[[ -5.3   5.7   2.6  11.4  13.8   4.8   2.6   3.8  10.6   5.6   1.9  -6.4
   -7.5  12.8]
 [ -0.4   3.0  12.2   2.5  -3.5  -2.9   7.9  -5.4  -4.4  -2.4  -3.7  -9.6
    5.2   7.1]
 [ -0.8   8.0  21.0   3.2  -2.3  -6.2  14.0  -2.5  -7.4  -6.8  -3.7  -4.4
    4.7   6.1]
 [ -9.3   5.2   2.8  12.2   6.6  10.4   2.1   0.9  12.9   3.1   2.5  -2.7
   -5.6  15.6]
 [  6.1   1.2  -0.7   4.7   3.9   8.3  15.3   5.7 -11.1  -8.5  13.4 -17.8
   11.1  -0.2]
 [-10.5   7.3  -1.6  11.0   8.1   3.6   0.4  -2.7  13.8   3.7   5.4  -6.0
   -7.4  13.4]
 [-12.8   2.1   2.7  15.5   6.9   2.9  -1.5   2.0   9.7   4.4   4.7  -0.8
   -7.2  12.4]
 [ -0.6   8.7  14.1   1.3  -5.0   3.1   9.5  -5.8  -2.5  -4.2  -0.5  -8.4
    1.6   6.5]
 [  3.6   4.5  -2.2   4.5   2.4   1.9  14.9  13.5 -12.1  -9.1   9.3 -10.6
    8.9   2.8]
 [-13.6  -6.7   5.3  13.1   8.2  -3.2  -2.4   0.2  -3.6   7.1  -2.5  -6.2
    1.8  -3.0]
 [  1.6   3.1   0.6   5.0  -3.5   0.8  11.4   4.8 -11.8  -8.7  11.5 -17.0
   11.4   1.6]
 [  9.2 -14.0   9.6  -5.1 -21.6  -4.8 -12.7   0.3  10.2  12.9  -0.2  13.3
    1.0   9.6]
 [ -9.5  -5.7  -1.3   7.6  -0.2  -2.0  -6.2   5.0  -6.1  10.8  -9.2 -10.8
    0.9   0.3]
 [ -6.6  -3.7   6.4   9.9   5.0  -6.1   0.8  -2.1   1.3  11.1  -3.9  -2.9
    6.2   0.3]
 [  0.7   7.3  20.9   1.8  -0.1  -2.8   8.7  -4.0   2.1  -5.5   2.0  -5.3
   -0.7   5.8]]
The maximum -> 21.0
The entry just left of 9.7 is 2.0
What is the entry just right of -17.0? 11.4
What is the entry just left of 8.2? 13.1
The entry just right of -8.5 is 13.4
What is the entry just right of -0.4? 3.0
What is the entry just left of -2.2? 4.5
The entry just left of 3.8 -> 2.6
The entry just right of the smallest entry is -4.8
What is the entry just left of the largest entry? 8.0
What is the entry just right of the largest entry? 3.2

M =
3.41,1.44,-2.72,1.52,6.02,5.30,-1.96,-0.04,-0.14
-5.72,-2.00,1.95,-2.12,-2.88,-2.55,5.23,-0.06,0.78
-6.57,-2.29,-2.71,-2.62,5.95,5.28,5.88,-0.09,0.96
1.75,0.82,-2.33,0.84,5.29,4.65,-0.65,-0.04,0.05
6.82,2.67,0.77,3.01,-0.50,-0.53,-4.58,-0.01,-0.47
2.54,1.13,-1.55,1.22,3.75,3.32,-1.31,-0.03,-0.13
6.86,2.66,1.16,3.01,-1.18,-1.16,-4.57,-0.01,-0.42
6.86,2.65,3.11,3.08,-4.87,-4.43,-4.57,0.00,-0.47
1.80,0.81,0.00,0.91,0.91,0.75,-0.65,-0.03,0.05
Counting starts at 1.
The entry at row 1, column 1 -> 3.41
What is the entry just right of -2.00? 1.95
The entry at row 2, column 1: -5.72
The entry directly above 3.11: 1.16
What is the bottom-right entry? 0.05
The entry in the bottom-left corner is 1.80
What is the entry directly above the centre entry? 5.29
What is the entry directly above 1.80? 6.86
What is the entry directly below the centre entry? 3.75
The entry directly below the smallest entry: 1.75
What is the entry directly below 0.78? 0.96
The entry just left of -0.50 -> 3.01
What is the entry just left of -1.16? -1.18
What is the entry just left of 0.84? -2.33
The top-right entry -> -0.14
The entry in row 3 and column 1 is -6.57
The entry in row 1 and column 3 -> -2.72
The entry in row 1 and column 2 is 1.44
What is the entry at row 3, column 3? -2.71
The entry just left of 5.88 is 5.28
What is the entry just right of -0.50? -0.53
The entry just left of 1.13: 2.54
The entry at the centre -> -0.50
What is the entry directly above 3.08? 3.01

Read these off the grid that follows.
1) Report the entry just left of the centre entry.
2) Report the centre entry.
3) Report the entry just left of 12.714.
4) Report the largest entry.
[[  39.762   91.951   62.659   41.766   84.447   75.654  243.215  118.291
    30.754]
 [ 117.404   80.800   86.759   34.283  126.723   35.731  279.520  182.584
   141.307]
 [  84.236   91.646    2.361  139.594  -16.893   13.455 -139.535   58.254
    26.048]
 [ -22.510   55.431  215.992  115.634   52.245   78.529   19.761  217.130
    -2.462]
 [  68.135  101.359   13.757  137.442  -23.834   24.472 -133.849    1.901
    22.151]
 [  46.618   73.991   50.614   59.597  114.367  126.039  241.157  133.152
    92.949]
 [  -7.307   24.723  206.220  126.750   74.633   56.870    2.100  215.581
   -34.202]
 [  64.617   64.515   73.781  120.055    6.638   30.708 -103.040   12.714
    55.289]
 [   3.242   44.503   30.180   89.060   47.840  103.235 -184.859  -28.505
    22.216]
 [  63.333   64.252   33.412  115.978   39.387   53.605 -164.211  -13.134
    35.817]
 [ 144.409   62.656  -52.880   39.942   65.078   47.895  128.392  -40.263
   185.883]]
1) 59.597
2) 114.367
3) -103.040
4) 279.520
